Here is a tiny trained network, its code and every weight. The questions are about switching its units off for an input and a target symbol, where a switched-off unit gives its printed mean instead of its output.

import numpy as np


def w(rows, s, z=0):
    codes = np.array(rows[::2]) - 128.0
    scale = np.full(codes.shape[1], s)
    scale[-1] = z or s
    return codes * scale


def f(y):
    return np.maximum(y, 0)


def softmax(a):
    e = np.exp(a - a.max(-1, keepdims=True))
    return e / e.sum(-1, keepdims=True)


def log_softmax(a):
    a = a - a.max(-1, keepdims=True)
    return a - np.log(np.exp(a).sum(-1, keepdims=True))


def net(x, mask):
    ids = ['αβδμξστφω'.index(c) for c in x.split()]
    T = len(ids)
    res = E[ids] + P[:T]
    u = 0
    for l in range(2):
        r = res
        for j in range(2):
            rows = slice(4 * j, 4 * j + 4)
            q, k, v = (r @ M[l][rows].T for M in (Q, K, V))
            z = softmax(np.where(np.tri(T) > 0, q @ k.T / 4**0.5, -1e9)) @ v
            o = O[l][rows]
            res = res + np.where(mask[u + j], z, o[:, -1]) @ o[:, :-1]
        u += 2
        y = f(res @ A[l][:, :-1].T + A[l][:, -1])
        res = res + np.where(mask[u : u + 4], y, B[l][:, -1]) @ B[l][:, :-1]
        u += 4
    return log_softmax(res[-1] @ U[:, :-1].T + U[:, -1])


Q, K, V, O, A, B = {}, {}, {}, {}, {}, {}
E = w([
[96,192,250,156,184,212,151,104,117,126,235],'α',
[93,186,91,110,103,85,101,104,107,100,112],'β',
[127,196,113,179,173,114,179,86,34,178,201],'δ',
[144,143,122,137,64,210,143,158,104,150,57],'μ',
[187,129,179,222,201,112,31,120,174,117,94],'ξ',
[146,126,91,86,136,156,90,141,75,166,129],'σ',
[203,78,178,142,138,59,223,180,112,74,163],'τ',
[123,184,150,91,89,125,135,139,118,207,55],'φ',
[112,126,72,124,105,159,93,124,77,91,142],'ω',
],0.015)
P = w([
[151,168,118,127,35,105,96,157,189,127,203],'0',
[132,149,117,164,152,150,106,171,91,93,91],'1',
[153,95,113,116,99,152,137,37,142,112,137],'2',
[138,122,148,105,145,158,117,88,99,75,71],'3',
[73,110,46,159,196,164,224,105,202,132,90],'4',
[12,32,134,243,130,130,161,124,60,211,126],'5',
],0.011)
Q[0] = w([
[132,52,175,189,167,56,165,145,191,94,91],'L0H0',
[158,131,151,184,212,100,248,120,111,117,160],'L0H0',
[114,120,189,170,44,102,87,132,33,138,159],'L0H0',
[101,56,152,223,159,90,160,175,147,153,160],'L0H0',
[111,126,108,20,65,152,72,120,96,98,102],'L0H1',
[145,152,65,113,181,155,182,129,218,121,151],'L0H1',
[166,147,130,73,133,145,128,71,129,116,111],'L0H1',
[123,161,31,106,124,146,132,108,157,145,70],'L0H1',
],0.014)
K[0] = w([
[122,64,105,157,207,178,109,98,138,134,76],'L0H0',
[148,79,120,226,224,204,149,85,15,162,149],'L0H0',
[164,55,143,88,54,120,143,2,200,161,180],'L0H0',
[144,92,139,128,185,190,116,4,75,126,65],'L0H0',
[177,154,98,169,57,115,103,178,179,158,206],'L0H1',
[100,168,176,143,188,115,112,237,32,86,69],'L0H1',
[85,160,91,171,121,133,103,191,154,154,157],'L0H1',
[182,168,146,171,75,125,74,174,52,118,171],'L0H1',
],0.012)
V[0] = w([
[170,93,152,156,132,90,148,138,163,90,126],'L0H0',
[188,76,127,116,75,254,112,209,156,162,134],'L0H0',
[173,170,235,104,181,119,152,123,157,254,113],'L0H0',
[84,187,173,146,31,105,211,104,131,99,60],'L0H0',
[162,178,151,207,102,145,74,115,178,62,12],'L0H1',
[141,165,170,83,135,76,90,109,128,239,61],'L0H1',
[117,209,87,179,133,235,71,87,116,130,147],'L0H1',
[182,141,222,190,110,187,161,190,143,192,117],'L0H1',
],0.0077)
O[0] = w([
[155,167,192,133,135,87,137,125,118,165,50,252],'L0H0',
[95,31,185,115,254,123,154,65,217,234,161,157],'L0H0',
[21,146,138,120,104,90,137,149,171,12,74,113],'L0H0',
[76,200,160,119,122,164,247,105,98,105,109,147],'L0H0',
[128,152,228,144,101,75,102,144,80,184,158,196],'L0H1',
[71,173,101,112,125,48,128,229,90,160,160,8],'L0H1',
[101,134,157,152,30,166,103,177,168,113,216,56],'L0H1',
[92,112,140,79,144,92,89,60,63,37,157,242],'L0H1',
],0.009,0.0033)
A[0] = w([
[168,107,226,213,208,84,90,151,203,115,173,26],'L0N0',
[107,139,101,53,76,186,122,175,87,202,58,100],'L0N1',
[2,97,38,76,102,128,96,142,208,157,60,139],'L0N2',
[95,106,20,44,41,168,50,143,132,120,30,3],'L0N3',
],0.0071,0.0064)
B[0] = w([
[99,99,100,70,1,130,147,89,159,78,75,254],'L0N0',
[117,140,54,117,123,67,108,82,135,51,219,193],'L0N1',
[122,15,91,56,148,179,125,195,122,184,77,186],'L0N2',
[61,110,152,216,167,64,62,157,218,102,101,145],'L0N3',
],0.0085,0.0055)
Q[1] = w([
[154,124,133,179,118,99,129,164,121,86,106],'L1H0',
[81,155,163,119,128,195,101,103,110,120,120],'L1H0',
[74,182,89,161,133,159,82,130,155,135,138],'L1H0',
[144,152,145,153,120,145,84,101,183,139,122],'L1H0',
[128,151,47,147,128,111,181,155,108,160,154],'L1H1',
[191,123,142,155,115,50,81,160,135,134,84],'L1H1',
[184,48,121,112,134,85,181,134,128,112,121],'L1H1',
[98,174,81,150,152,163,5,124,146,147,124],'L1H1',
],0.013)
K[1] = w([
[184,140,140,163,119,89,111,161,116,42,64],'L1H0',
[49,156,164,127,135,220,101,97,160,123,148],'L1H0',
[114,162,149,117,91,151,90,146,184,68,233],'L1H0',
[138,141,207,105,94,113,61,95,166,169,163],'L1H0',
[135,85,50,138,96,163,189,146,40,148,99],'L1H1',
[218,81,143,106,78,26,77,137,165,87,51],'L1H1',
[254,71,142,101,206,102,167,155,138,90,97],'L1H1',
[41,167,81,165,106,185,2,128,200,169,126],'L1H1',
],0.0089)
V[1] = w([
[143,104,82,64,67,157,116,167,149,104,113],'L1H0',
[129,103,162,111,132,63,162,67,176,132,214],'L1H0',
[86,140,98,143,177,115,86,119,113,95,100],'L1H0',
[145,146,89,74,141,163,82,134,121,38,153],'L1H0',
[113,46,100,150,91,49,112,178,144,124,115],'L1H1',
[107,136,35,155,188,163,92,69,128,154,3],'L1H1',
[125,51,110,208,118,165,177,158,203,72,151],'L1H1',
[78,106,95,178,146,120,196,217,106,167,155],'L1H1',
],0.0064)
O[1] = w([
[121,138,158,30,164,166,141,62,60,191,77,141],'L1H0',
[160,159,131,183,141,188,66,191,42,76,60,167],'L1H0',
[179,91,164,151,69,121,203,172,168,167,169,129],'L1H0',
[181,97,147,74,134,89,188,177,141,221,57,147],'L1H0',
[174,196,202,42,177,143,177,92,102,204,161,160],'L1H1',
[101,179,158,106,8,61,112,61,170,185,255,96],'L1H1',
[185,180,216,133,144,32,77,173,32,132,80,147],'L1H1',
[223,92,194,48,59,181,93,26,143,55,47,2],'L1H1',
],0.0048,0.0077)
A[1] = w([
[159,145,136,109,72,126,158,103,155,115,255,84],'L1N0',
[149,152,144,172,126,116,172,161,103,59,174,124],'L1N1',
[193,177,99,194,172,184,23,79,128,190,137,1],'L1N2',
[58,112,31,174,124,116,159,123,131,186,150,109],'L1N3',
],0.0077,0.0051)
B[1] = w([
[33,102,74,102,155,162,106,164,82,182,58,179],'L1N0',
[163,173,112,124,151,172,92,81,186,224,148,253],'L1N1',
[83,149,149,186,67,58,254,134,207,136,91,176],'L1N2',
[215,121,196,97,153,134,111,135,88,71,109,230],'L1N3',
],0.0085,0.0054)
U = w([
[84,127,196,160,166,216,75,94,178,73,205,253],'α',
[115,124,138,184,116,149,190,167,152,202,93,23],'β',
[154,177,16,141,99,170,87,114,66,123,131,186],'δ',
[75,98,150,76,115,140,208,133,89,102,144,19],'μ',
[138,121,156,122,52,55,30,110,166,96,126,220],'ξ',
[123,54,74,145,145,128,106,163,125,105,102,49],'σ',
[255,123,194,121,199,99,161,73,85,55,79,165],'τ',
[100,146,146,150,193,100,136,167,78,179,185,87],'φ',
[164,77,123,114,168,178,72,109,144,217,124,86],'ω',
],0.0058,0.0034)

Each question gives the input, a string of symbols that net reads in full, and the target symbol t.
The units are the heads (4 rows each of Q, K, V and O) and the neurons (one row each of A and B). Each row of codes is followed by its name. A weight is (code - 128) times the scale printed after its matrix; where a second scale follows, it is the last column's (O, A, B and U).
mask holds one flag per unit, layer by layer, with each layer's heads first. A switched-off unit (its flag False) gives its mean, the last column of its rows in O or B, instead of its output. The means were averaged over made-up inputs and are rounded, as every weight is.
A unit's drop is (log p(t) with every unit on - log p(t) with that unit switched off) / (log p(t) with every unit on - log p(t) with every unit switched off).
k most important neurons: the k neurons with the biggest drops, biggest first
k most important neurons of layer l: the k neurons of layer l with the biggest drops, biggest first
which heads matter: for each layer, one digit per head in row order, 1 if its drop is at least 0.15 and else 0, layers parted by /
drop when u is switched off: that unit's drop, to one decimal
input ξ φ σ, target φ: which heads matter -> 01 / 01
input σ τ ω ω μ, target τ: which heads matter -> 01 / 00
input β β τ φ δ, target δ: which heads matter -> 10 / 01
input τ α ξ ω ω, target σ: which heads matter -> 11 / 01
input ω ξ ω β, target β: which heads matter -> 11 / 00
input τ φ μ β, target τ: which heads matter -> 11 / 00
input φ φ β τ φ, target μ: which heads matter -> 10 / 00
input μ τ α ω τ β, target σ: which heads matter -> 11 / 01
input μ σ τ ξ τ, target ξ: most important neuron of layer 0 -> (L0N0)
input β φ ω β, target δ: which heads matter -> 11 / 00
input ξ τ ξ σ, target φ: which heads matter -> 00 / 01
input β ξ φ β ω, target φ: which heads matter -> 11 / 01
input φ β τ ω τ φ, target τ: which heads matter -> 01 / 00
input ξ τ τ β τ, target β: which heads matter -> 01 / 00
input φ ω τ α τ, target α: which heads matter -> 01 / 00
input τ δ τ, target δ: most important neuron of layer 1 -> (L1N1)
input φ β τ ω τ ξ, target ξ: which heads matter -> 10 / 01
input α ω β β, target σ: 2 most important neurons -> (L0N2, L0N3)
input τ ω μ μ σ, target β: 2 most important neurons -> (L1N2, L0N0)
input φ τ τ β, target μ: most important neuron -> (L0N2)
input σ τ β ξ ω, target τ: drop when L0H0 is switched off -> 0.1
input ξ τ φ β, target φ: drop when L0H1 is switched off -> 0.1
input ω ξ φ, target β: drop when L1N2 is switched off -> 1.7
input φ μ τ τ φ τ, target φ: drop when L0H1 is switched off -> 0.8
